Below is a small trained network, with its code and all its weights. Each question gives an input and a class and asks what happens when units are switched off, that is, made to give their printed mean instead of their output.

import numpy as np


def w(rows, s, z=0):
    codes = np.array(rows[::2]) - 128.0
    scale = np.full(codes.shape[1], s)
    scale[-1] = z or s
    return codes * scale


def f(y):
    return np.maximum(y, 0)


def log_softmax(a):
    a = a - a.max(-1, keepdims=True)
    return a - np.log(np.exp(a).sum(-1, keepdims=True))


def net(x, mask):
    res = np.array(x, float).reshape(1, 3) / 4 @ E
    y = f(res @ A[0][:, :-1].T + A[0][:, -1])
    res = res + np.where(mask, y, B[0][:, -1]) @ B[0][:, :-1]
    return log_softmax(res[-1] @ U[:, :-1].T + U[:, -1])


A, B = {}, {}
E = w([
[238,237,161,5,143,44,31],'x0',
[136,38,37,117,216,129,53],'x1',
[184,116,139,1,164,200,179],'x2',
],0.0097)
A[0] = w([
[101,95,178,183,109,89,65,81],'n1',
[175,178,75,71,155,25,110,177],'n2',
[177,125,40,126,130,134,124,112],'n3',
[196,214,101,96,172,133,144,70],'n4',
[141,189,230,141,52,134,207,183],'n5',
[173,62,126,70,174,189,149,62],'n6',
[100,78,92,122,81,157,170,60],'n7',
[149,114,94,194,133,8,138,110],'n8',
[57,69,111,164,133,162,191,82],'n9',
[115,194,136,91,139,83,49,54],'n10',
[178,129,103,118,60,69,80,148],'n11',
[111,35,71,156,161,83,60,137],'n12',
[118,200,144,179,92,73,174,65],'n13',
[162,133,108,58,152,187,208,105],'n14',
[168,84,48,145,255,144,55,187],'n15',
[105,150,114,209,82,110,25,35],'n16',
[95,144,81,191,85,41,85,90],'n17',
[119,44,78,197,55,179,185,53],'n18',
[99,143,198,65,95,103,82,132],'n19',
[82,102,121,132,179,165,195,255],'n20',
],0.008,0.0038)
B[0] = w([
[158,107,203,77,178,36,145,180],'n1',
[168,59,118,93,34,186,100,230],'n2',
[96,76,93,93,157,163,87,160],'n3',
[159,96,97,98,115,110,140,184],'n4',
[16,31,216,95,123,217,34,242],'n5',
[86,138,167,77,196,59,127,187],'n6',
[186,56,62,55,26,63,156,180],'n7',
[136,75,196,101,210,101,171,191],'n8',
[210,110,25,71,61,115,149,229],'n9',
[174,66,84,110,55,86,144,197],'n10',
[205,22,76,151,107,139,144,189],'n11',
[42,70,155,169,111,177,150,220],'n12',
[73,106,151,139,146,91,105,188],'n13',
[118,144,200,25,253,92,227,195],'n14',
[57,140,191,142,111,205,43,244],'n15',
[111,120,146,68,196,78,154,198],'n16',
[138,108,183,101,188,82,251,209],'n17',
[164,72,81,71,70,105,77,236],'n18',
[85,81,113,120,59,155,131,183],'n19',
[197,64,165,122,117,132,78,221],'n20',
],0.0062,0.011)
U = w([
[219,107,65,126,30,77,117,96],'0',
[2,121,174,152,109,178,38,108],'1',
[153,127,165,85,244,15,215,117],'2',
[152,126,160,190,118,161,103,255],'3',
[150,206,93,190,119,101,114,74],'4',
],0.0087,0.0062)

Each question gives the input, the list of numbers given to net, and the class t.
The units are the neurons (one row each of A and B). Each row of codes is followed by its name. A weight is (code - 128) times the scale printed after its matrix; where a second scale follows, it is the last column's (A, B and U).
mask holds one flag per neuron, in row order. A switched-off neuron (its flag False) gives its mean, the last column of its row in B, instead of its output. The means were averaged over made-up inputs and are rounded, as every weight is.
A unit's drop is (log p(t) with every unit on - log p(t) with that unit switched off) / (log p(t) with every unit on - log p(t) with every unit switched off).
The circuit of an input: a set's keep is (log p(t) with only the set's units on - log p(t) with every unit switched off) / (log p(t) with every unit on - log p(t) with every unit switched off). Starting from the 12 units with the biggest drops (on a tie, the unit counted first), units are removed one at a time, each time the one whose removal leaves the highest keep (on an exact tie, the one counted first), for as long as the keep stays at least 0.8.
units of the circuit, in order: the units of the circuit, biggest drop first
most important unit: the unit with the biggest drop
top k neurons: the k neurons with the biggest drops, biggest first
drop of u: that unit's drop, to one decimal
input [4,8,6], class 1: units of the circuit, in order => (n15)
input [-2,3,-5], class 2: top 2 neurons => (n5, n17)
input [-8,0,-8], class 0: top 4 neurons => (n18, n9, n14, n7)
input [6,8,-8], class 1: top 2 neurons => (n15, n12)
input [-5,5,-5], class 0: top 3 neurons => (n9, n5, n18)
input [2,2,3], class 3: top 2 neurons => (n17, n16)
input [3,-2,3], class 3: top 3 neurons => (n9, n18, n7)
input [-6,5,-4], class 0: top 4 neurons => (n9, n5, n18, n7)
input [5,-6,-4], class 1: top 3 neurons => (n5, n9, n13)
input [-4,-4,-6], class 2: units of the circuit, in order => (n17, n15)
input [4,-6,0], class 1: top 2 neurons => (n5, n9)
input [1,0,-1], class 3: top 2 neurons => (n9, n18)
input [-4,2,-4], class 0: drop of n5 => 0.3
input [2,1,-5], class 2: drop of n8 => 0.0
input [7,1,-8], class 2: drop of n8 => 0.9
input [1,8,-3], class 1: most important unit => n15
